Below are the code and all the weights of a small trained network. Each question names an input and a class and asks about switching units off, where a switched-off unit gives its printed mean instead of its output.

import numpy as np


def w(rows, s, z=0):
    codes = np.array(rows[::2]) - 128.0
    scale = np.full(codes.shape[1], s)
    scale[-1] = z or s
    return codes * scale


def norm(h):
    return h / np.sqrt((h * h).mean(-1, keepdims=True) + 1e-5)


def f(y):
    return np.maximum(y, 0)


def log_softmax(a):
    a = a - a.max(-1, keepdims=True)
    return a - np.log(np.exp(a).sum(-1, keepdims=True))


def net(x, mask):
    res = np.array(x, float).reshape(1, 8) / 4 @ E
    u = 0
    for l in range(2):
        y = f(norm(res) @ A[l][:, :-1].T + A[l][:, -1])
        res = res + np.where(mask[u : u + 9], y, B[l][:, -1]) @ B[l][:, :-1]
        u += 9
    return log_softmax(norm(res)[-1] @ U[:, :-1].T + U[:, -1])


A, B = {}, {}
E = w([
[139,116,118,207,205,206,177],'x0',
[121,167,237,144,133,16,161],'x1',
[217,180,129,152,91,109,175],'x2',
[253,48,89,171,91,109,86],'x3',
[42,133,116,229,127,136,192],'x4',
[118,86,216,104,218,133,125],'x5',
[85,106,126,31,109,117,60],'x6',
[68,81,112,155,59,63,116],'x7',
],0.0044)
A[0] = w([
[171,250,185,40,230,106,158,172],'L0N0',
[34,175,119,168,153,84,185,125],'L0N1',
[171,155,190,128,58,32,90,52],'L0N2',
[254,96,89,154,81,171,120,83],'L0N3',
[86,41,177,118,190,126,34,5],'L0N4',
[126,119,102,226,125,152,199,116],'L0N5',
[112,99,33,103,132,165,69,55],'L0N6',
[204,69,128,100,96,139,130,191],'L0N7',
[49,29,219,74,157,160,82,34],'L0N8',
],0.0058,0.0028)
B[0] = w([
[151,71,182,69,122,220,128,252],'L0N0',
[45,208,169,136,106,136,153,218],'L0N1',
[152,75,156,66,92,69,177,189],'L0N2',
[112,85,88,174,113,163,156,207],'L0N3',
[77,86,110,100,191,100,111,178],'L0N4',
[181,103,124,183,177,140,195,212],'L0N5',
[139,215,99,62,146,150,112,187],'L0N6',
[113,145,80,164,148,74,192,201],'L0N7',
[129,28,119,150,206,85,2,201],'L0N8',
],0.0066,0.0047)
A[1] = w([
[94,123,170,64,84,142,117,66],'L1N0',
[98,177,100,64,48,157,199,251],'L1N1',
[206,121,136,122,101,49,149,44],'L1N2',
[89,64,163,143,169,106,3,23],'L1N3',
[28,151,75,83,60,138,151,147],'L1N4',
[115,106,65,213,98,106,119,28],'L1N5',
[146,171,30,127,113,177,91,44],'L1N6',
[103,158,193,213,155,134,154,39],'L1N7',
[59,216,174,204,166,128,176,53],'L1N8',
],0.0075,0.0026)
B[1] = w([
[182,188,144,215,84,140,132,179],'L1N0',
[111,147,183,145,142,77,29,253],'L1N1',
[182,49,143,84,48,91,230,175],'L1N2',
[100,76,106,156,238,91,94,217],'L1N3',
[161,211,184,150,68,77,38,217],'L1N4',
[159,124,138,117,188,194,155,176],'L1N5',
[164,193,2,71,72,160,93,185],'L1N6',
[68,147,41,128,137,191,187,196],'L1N7',
[12,181,151,171,100,180,197,226],'L1N8',
],0.0069,0.0051)
U = w([
[227,111,209,47,186,219,109,3],'0',
[254,75,183,42,37,47,202,82],'1',
[79,42,115,81,250,75,35,227],'2',
[56,210,173,199,148,200,218,226],'3',
[209,227,21,44,68,190,54,78],'4',
[237,87,47,205,151,192,205,167],'5',
[91,205,196,146,59,65,54,148],'6',
],0.0081,0.0026)

Each question gives the input, the list of numbers given to net, and the class t.
The units are the neurons (one row each of A and B). Each row of codes is followed by its name. A weight is (code - 128) times the scale printed after its matrix; where a second scale follows, it is the last column's (A, B and U).
mask holds one flag per neuron, layer by layer. A switched-off neuron (its flag False) gives its mean, the last column of its row in B, instead of its output. The means were averaged over made-up inputs and are rounded, as every weight is.
A unit's drop is (log p(t) with every unit on - log p(t) with that unit switched off) / (log p(t) with every unit on - log p(t) with every unit switched off).
The circuit of an input: a set's keep is (log p(t) with only the set's units on - log p(t) with every unit switched off) / (log p(t) with every unit on - log p(t) with every unit switched off). Starting from the 12 units with the biggest drops (on a tie, the unit counted first), units are removed one at a time, each time the one whose removal leaves the highest keep (on an exact tie, the one counted first), for as long as the keep stays at least 0.8.
circuit, biggest first: the units of the circuit, biggest drop first
k most important neurons: the k neurons with the biggest drops, biggest first
k most important neurons of layer l: the k neurons of layer l with the biggest drops, biggest first
drop of u: that unit's drop, to one decimal
input [-2,-3,-3,-8,-8,-1,-3,-4], class 0: circuit, biggest first : L0N0
input [0,-7,-1,6,8,-1,7,-6], class 4: circuit, biggest first : L0N6, L1N6
input [-5,8,-4,2,-1,-7,7,-6], class 1: circuit, biggest first : L0N2, L1N2
input [6,-5,-3,-8,2,2,7,-5], class 2: circuit, biggest first : L0N8, L1N8
input [-8,0,4,6,6,-8,5,4], class 1: circuit, biggest first : L1N2, L0N2
input [4,1,2,3,-6,-1,5,-2], class 1: circuit, biggest first : L0N7, L1N2
input [5,7,1,8,-7,5,2,-3], class 1: circuit, biggest first : L1N2, L0N7
input [1,5,-4,-4,1,-8,3,-7], class 6: 3 most important neurons : L1N1, L1N4, L0N5
input [-3,8,-4,0,-2,-2,5,-8], class 0: 2 most important neurons of layer 1 : L1N0, L1N1
input [1,5,7,3,2,3,3,7], class 1: 2 most important neurons : L0N2, L1N2
input [8,1,1,-4,-1,-8,7,-7], class 4: 2 most important neurons of layer 1 : L1N6, L1N8
input [5,-8,-5,1,3,-4,1,8], class 4: 2 most important neurons : L0N6, L1N6
input [0,-6,3,2,6,0,8,2], class 4: 2 most important neurons : L1N6, L0N1
input [1,7,-1,4,3,-6,1,-1], class 1: circuit, biggest first : L1N2
input [-8,7,1,2,6,4,-2,8], class 1: drop of L1N2 : 0.5
input [-5,-3,3,-4,-8,1,-3,4], class 1: drop of L1N2 : 0.2
input [1,-2,-3,-7,-2,-8,4,-3], class 6: drop of L1N4 : 0.4
input [-6,4,1,7,4,-8,-3,3], class 1: drop of L1N0 : 0.0
